Below is a small trained network, with its code and all its weights. Each question gives an input and a target symbol and asks what happens when units are switched off, that is, made to give their printed mean instead of their output.

import numpy as np


def w(rows, s, z=0):
    codes = np.array(rows[::2]) - 128.0
    scale = np.full(codes.shape[1], s)
    scale[-1] = z or s
    return codes * scale


def norm(h):
    return h / np.sqrt((h * h).mean(-1, keepdims=True) + 1e-5)


def f(y):
    return y / 2 * (1 + np.tanh(0.7978845608 * (y + 0.044715 * y**3)))


def softmax(a):
    e = np.exp(a - a.max(-1, keepdims=True))
    return e / e.sum(-1, keepdims=True)


def log_softmax(a):
    a = a - a.max(-1, keepdims=True)
    return a - np.log(np.exp(a).sum(-1, keepdims=True))


def net(x, mask):
    ids = ['ΔΨΩαβζθμξπστ'.index(c) for c in x.split()]
    T = len(ids)
    res = E[ids] + P[:T]
    u = 0
    for l in range(2):
        q, k, v = (norm(res) @ M[l].T for M in (Q, K, V))
        z = softmax(np.where(np.tri(T) > 0, q @ k.T / 4**0.5, -1e9)) @ v
        res = res + np.where(mask[u], z, O[l][:, -1]) @ O[l][:, :-1]
        u += 1
        y = f(norm(res) @ A[l][:, :-1].T + A[l][:, -1])
        res = res + np.where(mask[u : u + 8], y, B[l][:, -1]) @ B[l][:, :-1]
        u += 8
    return log_softmax(norm(res)[-1] @ U[:, :-1].T + U[:, -1])


Q, K, V, O, A, B = {}, {}, {}, {}, {}, {}
E = w([
[163,134,204,73,106,186,148,134],'Δ',
[106,253,245,147,180,110,211,100],'Ψ',
[111,95,134,132,123,232,108,65],'Ω',
[153,166,63,121,209,162,101,197],'α',
[125,112,207,54,97,131,142,62],'β',
[144,106,136,121,177,116,27,151],'ζ',
[111,67,199,59,178,114,82,117],'θ',
[178,109,96,135,151,114,4,123],'μ',
[128,135,112,95,164,37,103,33],'ξ',
[146,110,132,246,166,121,117,159],'π',
[219,98,133,164,58,129,85,126],'σ',
[201,108,120,98,111,80,121,198],'τ',
],0.015)
P = w([
[142,178,182,92,93,140,5,160],'0',
[154,166,179,109,122,135,57,140],'1',
[143,150,156,125,128,115,94,130],'2',
[152,130,146,126,144,123,131,119],'3',
[158,112,137,120,152,110,173,90],'4',
[157,98,106,127,165,94,205,78],'5',
[187,79,102,113,172,122,244,75],'6',
[202,46,88,104,199,109,255,59],'7',
],0.0075)
Q[0] = w([
[120,181,86,6,135,142,89,106],'L0H0',
[78,90,25,67,1,96,85,192],'L0H0',
[32,120,71,101,78,193,176,195],'L0H0',
[205,55,108,104,171,146,147,127],'L0H0',
],0.0083)
K[0] = w([
[135,130,123,150,189,129,103,110],'L0H0',
[68,254,188,116,129,144,90,151],'L0H0',
[79,172,198,111,108,134,60,95],'L0H0',
[170,105,67,125,162,119,190,98],'L0H0',
],0.013)
V[0] = w([
[177,247,68,112,136,54,136,181],'L0H0',
[123,104,209,18,193,91,127,147],'L0H0',
[130,35,198,192,111,83,167,206],'L0H0',
[176,112,155,135,23,68,133,47],'L0H0',
],0.012)
O[0] = w([
[175,234,16,95,166,87,110,235,131],'L0H0',
[61,5,137,25,79,64,185,175,107],'L0H0',
[229,128,250,144,141,89,130,223,246],'L0H0',
[127,196,109,160,2,23,44,87,133],'L0H0',
],0.0077,0.012)
A[0] = w([
[129,145,125,155,179,171,132,133,125],'L0N0',
[153,117,105,178,125,113,164,112,168],'L0N1',
[128,135,59,93,167,159,196,133,49],'L0N2',
[64,109,116,252,133,125,120,199,149],'L0N3',
[128,100,127,170,128,187,138,85,77],'L0N4',
[59,171,158,179,144,105,219,122,5],'L0N5',
[132,184,157,137,128,116,136,100,170],'L0N6',
[107,99,97,130,162,119,70,131,122],'L0N7',
],0.019,0.0025)
B[0] = w([
[129,85,214,79,134,67,114,71,247],'L0N0',
[147,142,215,143,97,122,130,132,191],'L0N1',
[90,179,175,28,131,192,72,96,144],'L0N2',
[166,149,162,92,236,135,148,70,254],'L0N3',
[255,129,36,110,169,93,174,145,163],'L0N4',
[28,179,195,153,110,120,230,145,128],'L0N5',
[117,96,150,111,156,168,91,156,224],'L0N6',
[77,68,164,186,173,120,96,189,136],'L0N7',
],0.012,0.0067)
Q[1] = w([
[185,17,191,14,38,45,91,167],'L1H0',
[20,153,19,199,5,213,161,191],'L1H0',
[171,156,123,98,185,206,184,128],'L1H0',
[117,113,89,112,183,229,170,105],'L1H0',
],0.011)
K[1] = w([
[145,185,120,238,187,91,250,64],'L1H0',
[11,143,44,13,214,223,24,114],'L1H0',
[131,63,166,79,123,62,85,149],'L1H0',
[84,37,122,114,161,64,39,140],'L1H0',
],0.011)
V[1] = w([
[206,152,154,146,29,164,80,139],'L1H0',
[32,232,221,162,171,61,182,147],'L1H0',
[179,133,66,110,137,34,119,107],'L1H0',
[76,177,113,152,10,134,168,180],'L1H0',
],0.012)
O[1] = w([
[146,121,146,130,83,122,22,126,151],'L1H0',
[42,187,254,159,170,69,135,149,168],'L1H0',
[139,72,56,151,109,30,118,134,141],'L1H0',
[59,123,112,97,5,96,118,191,6],'L1H0',
],0.0088,0.018)
A[1] = w([
[181,191,111,82,188,106,115,189,107],'L1N0',
[108,112,144,142,22,126,56,112,2],'L1N1',
[58,156,168,64,171,133,84,169,84],'L1N2',
[121,164,108,88,140,116,234,74,92],'L1N3',
[20,122,76,135,169,65,106,30,158],'L1N4',
[124,183,191,146,133,145,192,142,84],'L1N5',
[134,176,128,103,8,209,198,172,5],'L1N6',
[150,199,126,32,23,110,161,90,62],'L1N7',
],0.014,0.0034)
B[1] = w([
[189,175,125,147,111,68,234,133,254],'L1N0',
[147,121,168,85,173,142,183,141,164],'L1N1',
[155,144,77,120,58,135,123,169,171],'L1N2',
[82,106,125,94,153,133,77,178,134],'L1N3',
[125,174,119,154,204,128,86,82,140],'L1N4',
[73,112,72,150,135,85,96,125,214],'L1N5',
[173,63,131,253,185,65,84,190,131],'L1N6',
[89,206,85,202,102,215,180,69,148],'L1N7',
],0.016,0.0093)
U = w([
[108,112,130,220,110,200,187,161,51],'Δ',
[24,188,184,154,123,105,151,181,43],'Ψ',
[184,67,57,137,139,166,141,83,94],'Ω',
[124,198,120,33,164,168,137,144,3],'α',
[80,167,147,122,85,142,207,2,53],'β',
[95,97,109,149,168,169,123,220,100],'ζ',
[75,38,164,39,125,116,169,136,225],'θ',
[87,110,90,172,178,157,79,174,159],'μ',
[58,150,57,117,175,61,86,61,140],'ξ',
[177,152,208,155,224,97,159,125,185],'π',
[151,144,176,139,48,117,25,98,180],'σ',
[162,153,74,119,106,41,205,185,111],'τ',
],0.0073,0.0016)

Each question gives the input, a string of symbols that net reads in full, and the target symbol t.
The units are the heads (4 rows each of Q, K, V and O) and the neurons (one row each of A and B). Each row of codes is followed by its name. A weight is (code - 128) times the scale printed after its matrix; where a second scale follows, it is the last column's (O, A, B and U).
mask holds one flag per unit, layer by layer, with each layer's heads first. A switched-off unit (its flag False) gives its mean, the last column of its rows in O or B, instead of its output. The means were averaged over made-up inputs and are rounded, as every weight is.
A unit's drop is (log p(t) with every unit on - log p(t) with that unit switched off) / (log p(t) with every unit on - log p(t) with every unit switched off).
The circuit of an input: a set's keep is (log p(t) with only the set's units on - log p(t) with every unit switched off) / (log p(t) with every unit on - log p(t) with every unit switched off). Starting from the 12 units with the biggest drops (on a tie, the unit counted first), units are removed one at a time, each time the one whose removal leaves the highest keep (on an exact tie, the one counted first), for as long as the keep stays at least 0.8.
circuit, biggest first: the units of the circuit, biggest drop first
unit that matters most: the unit with the biggest drop
top k neurons: the k neurons with the biggest drops, biggest first
top k neurons in layer l: the k neurons of layer l with the biggest drops, biggest first
drop of u: that unit's drop, to one decimal
input ξ π Ψ π σ θ σ σ, target σ: unit that matters most : L1N0
input σ ξ Ω β, target Ω: circuit, biggest first : L1H0, L0N4, L0H0, L0N3
input τ τ π σ β, target σ: circuit, biggest first : L1H0, L0N3
input θ τ τ, target τ: circuit, biggest first : L0H0, L1H0
input θ τ β τ θ Ψ σ, target Ψ: top 2 neurons : L0N5, L0N3
input π β Ψ, target Ψ: top 2 neurons in layer 1 : L1N5, L1N2
input π β π α θ ξ, target α: circuit, biggest first : L0H0, L0N2
input β Ω α τ π, target τ: top 2 neurons : L1N0, L0N0
input π α π π τ α Δ, target τ: circuit, biggest first : L0H0, L1N0
input π π π θ σ ξ, target σ: circuit, biggest first : L1H0, L0H0
input θ θ ξ β, target β: circuit, biggest first : L0H0, L1N7
input ζ σ β ζ σ β, target σ: circuit, biggest first : L0H0, L1H0
input θ π σ σ π, target σ: circuit, biggest first : L1H0, L0H0
input π π β π π τ, target τ: unit that matters most : L1N0
input θ β ζ π μ σ, target σ: circuit, biggest first : L0H0, L1H0
input π Δ π θ Ψ, target Ψ: top 3 neurons : L0N5, L0N3, L1N5
input π ζ Ψ π π Δ ζ α, target α: top 2 neurons : L0N2, L1N2
input θ ξ β π θ Ω, target Ω: top 3 neurons : L0N4, L0N3, L1N0
input Δ θ π θ τ θ Ψ σ, target Ψ: top 3 neurons : L0N5, L0N0, L0N3
input θ σ π β β ξ θ, target ξ: top neuron in layer 1 : L1N4
input π β θ σ θ, target σ: top 2 neurons : L1N0, L0N0
input Ω π ζ θ π τ τ σ, target τ: top 2 neurons in layer 0 : L0N0, L0N6
input θ α β, target α: drop of L0H0 : 1.1
input π π Δ β σ π σ θ, target σ: drop of L1H0 : 0.2
